[105 115 139 142 144 115 116 146 138 127 154]
Report the third entry.
A: 139
The entry just right of 116 is 146
Report the 3rd entry from the right.
A: 138
Report the 1st entry from the left.
A: 105

[[123, 124, 127, 120, 124], [127, 124, 128, 120, 125], [125, 124, 128, 121, 125], [130, 124, 135, 128, 126], [135, 125, 141, 137, 127], [124, 124, 129, 122, 124], [122, 123, 128, 119, 124], [131, 126, 133, 128, 127], [146, 128, 146, 138, 131], [151, 128, 148, 134, 132], [156, 125, 150, 116, 129], [139, 133, 133, 133, 132], [149, 128, 147, 136, 132], [121, 127, 128, 140, 127]]
The entry just left of 140?
Answer: 128
The entry just left of the smallest entry?
Answer: 150
The entry just left of 150 -> 125
The entry just right of 151?
Answer: 128
The entry just right of the smallest entry is 129
The smallest entry?
Answer: 116

Questions about the array below. Indices start at 1.
1) Give the bottom entry of the column that holds the smallest entry.
2) Give the entry just left of the largest entry.
3) Give the entry in the top-right corner.
4) Give the entry at row 1, column 2.
5) Give the entry directly above the smallest entry.
6) Give the entry in row 3 and column 2.
[[121 133 137 139 144 140 147 151]
 [129 133 131 127 126 130 140 130]
 [132 126 123 121 120 114 114 108]
 [129 124 122 122 127 127 127 122]
 [123 122 115 118 119 125 129 135]
 [131 130 131 124 123 117 121 120]
 [124 121 123 127 132 129 129 129]]
1) 129
2) 147
3) 151
4) 133
5) 130
6) 126
